Below is a small trained network, with its code and all its weights. Each question gives an input and a class and asks what happens when units are switched off, that is, made to give their printed mean instead of their output.

import numpy as np


def w(rows, s, z=0):
    codes = np.array(rows[::2]) - 128.0
    scale = np.full(codes.shape[1], s)
    scale[-1] = z or s
    return codes * scale


def f(y):
    return y / 2 * (1 + np.tanh(0.7978845608 * (y + 0.044715 * y**3)))


def log_softmax(a):
    a = a - a.max(-1, keepdims=True)
    return a - np.log(np.exp(a).sum(-1, keepdims=True))


def net(x, mask):
    res = np.array(x, float).reshape(1, 3) / 4 @ E
    y = f(res @ A[0][:, :-1].T + A[0][:, -1])
    res = res + np.where(mask, y, B[0][:, -1]) @ B[0][:, :-1]
    return log_softmax(res[-1] @ U[:, :-1].T + U[:, -1])


A, B = {}, {}
E = w([
[220,28,154,107],'x0',
[93,49,60,141],'x1',
[96,136,190,247],'x2',
],0.012)
A[0] = w([
[176,148,160,102,126],'neuron 0',
[154,91,141,134,172],'neuron 1',
[171,119,195,205,8],'neuron 2',
[126,131,109,169,104],'neuron 3',
[206,151,146,134,109],'neuron 4',
[43,109,85,190,118],'neuron 5',
[85,87,89,77,124],'neuron 6',
[137,116,99,130,122],'neuron 7',
[93,39,67,123,10],'neuron 8',
[127,199,176,146,45],'neuron 9',
[187,157,150,78,126],'neuron 10',
[68,249,103,69,45],'neuron 11',
[176,103,117,86,102],'neuron 12',
[99,91,128,111,155],'neuron 13',
[88,119,71,186,122],'neuron 14',
[184,239,223,113,144],'neuron 15',
[174,32,165,159,5],'neuron 16',
[191,147,195,54,135],'neuron 17',
[113,103,95,139,70],'neuron 18',
[161,133,170,108,115],'neuron 19',
[109,135,173,116,143],'neuron 20',
[154,162,134,151,121],'neuron 21',
[145,182,195,116,60],'neuron 22',
[109,139,114,115,120],'neuron 23',
[169,79,115,165,103],'neuron 24',
[139,145,51,102,163],'neuron 25',
[77,101,133,144,111],'neuron 26',
[164,132,165,106,121],'neuron 27',
[149,111,110,112,101],'neuron 28',
[128,115,160,162,101],'neuron 29',
[134,167,92,132,131],'neuron 30',
[92,154,147,102,146],'neuron 31',
[132,175,192,118,80],'neuron 32',
[80,135,48,25,45],'neuron 33',
],0.015,0.011)
B[0] = w([
[122,176,149,102,171],'neuron 0',
[122,94,134,109,199],'neuron 1',
[148,5,187,95,174],'neuron 2',
[114,153,123,116,142],'neuron 3',
[132,176,148,102,168],'neuron 4',
[107,233,93,136,226],'neuron 5',
[143,81,135,147,208],'neuron 6',
[142,121,134,132,146],'neuron 7',
[138,62,191,80,197],'neuron 8',
[113,177,76,155,167],'neuron 9',
[118,192,157,86,191],'neuron 10',
[150,18,196,102,225],'neuron 11',
[109,175,159,89,196],'neuron 12',
[134,118,127,147,172],'neuron 13',
[124,215,98,124,198],'neuron 14',
[150,23,105,155,247],'neuron 15',
[134,53,37,211,203],'neuron 16',
[111,204,169,91,222],'neuron 17',
[149,144,141,127,139],'neuron 18',
[98,154,147,111,158],'neuron 19',
[127,106,125,126,148],'neuron 20',
[124,108,120,126,144],'neuron 21',
[125,134,99,162,163],'neuron 22',
[120,119,123,133,141],'neuron 23',
[132,78,123,156,185],'neuron 24',
[140,65,147,139,215],'neuron 25',
[114,175,112,110,156],'neuron 26',
[117,159,140,106,162],'neuron 27',
[125,131,143,110,153],'neuron 28',
[133,98,110,107,152],'neuron 29',
[154,112,114,129,154],'neuron 30',
[138,101,112,137,164],'neuron 31',
[103,104,97,145,162],'neuron 32',
[125,93,50,203,230],'neuron 33',
],0.029,0.012)
U = w([
[152,28,255,91,247],'0',
[124,86,14,255,131],'1',
[87,227,174,84,9],'2',
],0.0081,0.0014)

Each question gives the input, the list of numbers given to net, and the class t.
The units are the neurons (one row each of A and B). Each row of codes is followed by its name. A weight is (code - 128) times the scale printed after its matrix; where a second scale follows, it is the last column's (A, B and U).
mask holds one flag per neuron, in row order. A switched-off neuron (its flag False) gives its mean, the last column of its row in B, instead of its output. The means were averaged over made-up inputs and are rounded, as every weight is.
A unit's drop is (log p(t) with every unit on - log p(t) with that unit switched off) / (log p(t) with every unit on - log p(t) with every unit switched off).
The circuit of an input: a set's keep is (log p(t) with only the set's units on - log p(t) with every unit switched off) / (log p(t) with every unit on - log p(t) with every unit switched off). Starting from the 12 units with the biggest drops (on a tie, the unit counted first), units are removed one at a time, each time the one whose removal leaves the highest keep (on an exact tie, the one counted first), for as long as the keep stays at least 0.8.
units of the circuit, in order: the units of the circuit, biggest drop first
unit that matters most: the unit with the biggest drop
top k neurons: the k neurons with the biggest drops, biggest first
drop when u is switched off: that unit's drop, to one decimal
input [4,3,2], class 1: units of the circuit, in order : [neuron 16]
input [8,-3,0], class 2: top 2 neurons : [neuron 17; neuron 11]
input [1,-8,-4], class 2: top 2 neurons : [neuron 17; neuron 10]
input [2,8,0], class 0: top 2 neurons : [neuron 8; neuron 33]
input [-7,-1,-2], class 0: top 2 neurons : [neuron 11; neuron 16]
input [1,7,-1], class 0: top 3 neurons : [neuron 8; neuron 16; neuron 9]
input [-6,-8,2], class 1: top 4 neurons : [neuron 9; neuron 22; neuron 32; neuron 8]
input [-7,0,-4], class 0: top 2 neurons : [neuron 11; neuron 16]
input [-2,-7,2], class 1: top 3 neurons : [neuron 9; neuron 22; neuron 8]
input [-4,1,1], class 2: top 3 neurons : [neuron 33; neuron 16; neuron 15]
input [-4,-8,1], class 1: top 2 neurons : [neuron 9; neuron 22]
input [8,2,1], class 1: top 4 neurons : [neuron 16; neuron 11; neuron 25; neuron 24]
input [-6,-2,-2], class 0: top 2 neurons : [neuron 11; neuron 16]
input [7,5,6], class 1: unit that matters most : neuron 16
input [-2,-5,1], class 1: top 2 neurons : [neuron 9; neuron 8]
input [-1,-5,5], class 1: drop when neuron 9 is switched off : 0.5
input [-4,1,5], class 2: drop when neuron 33 is switched off : 0.3
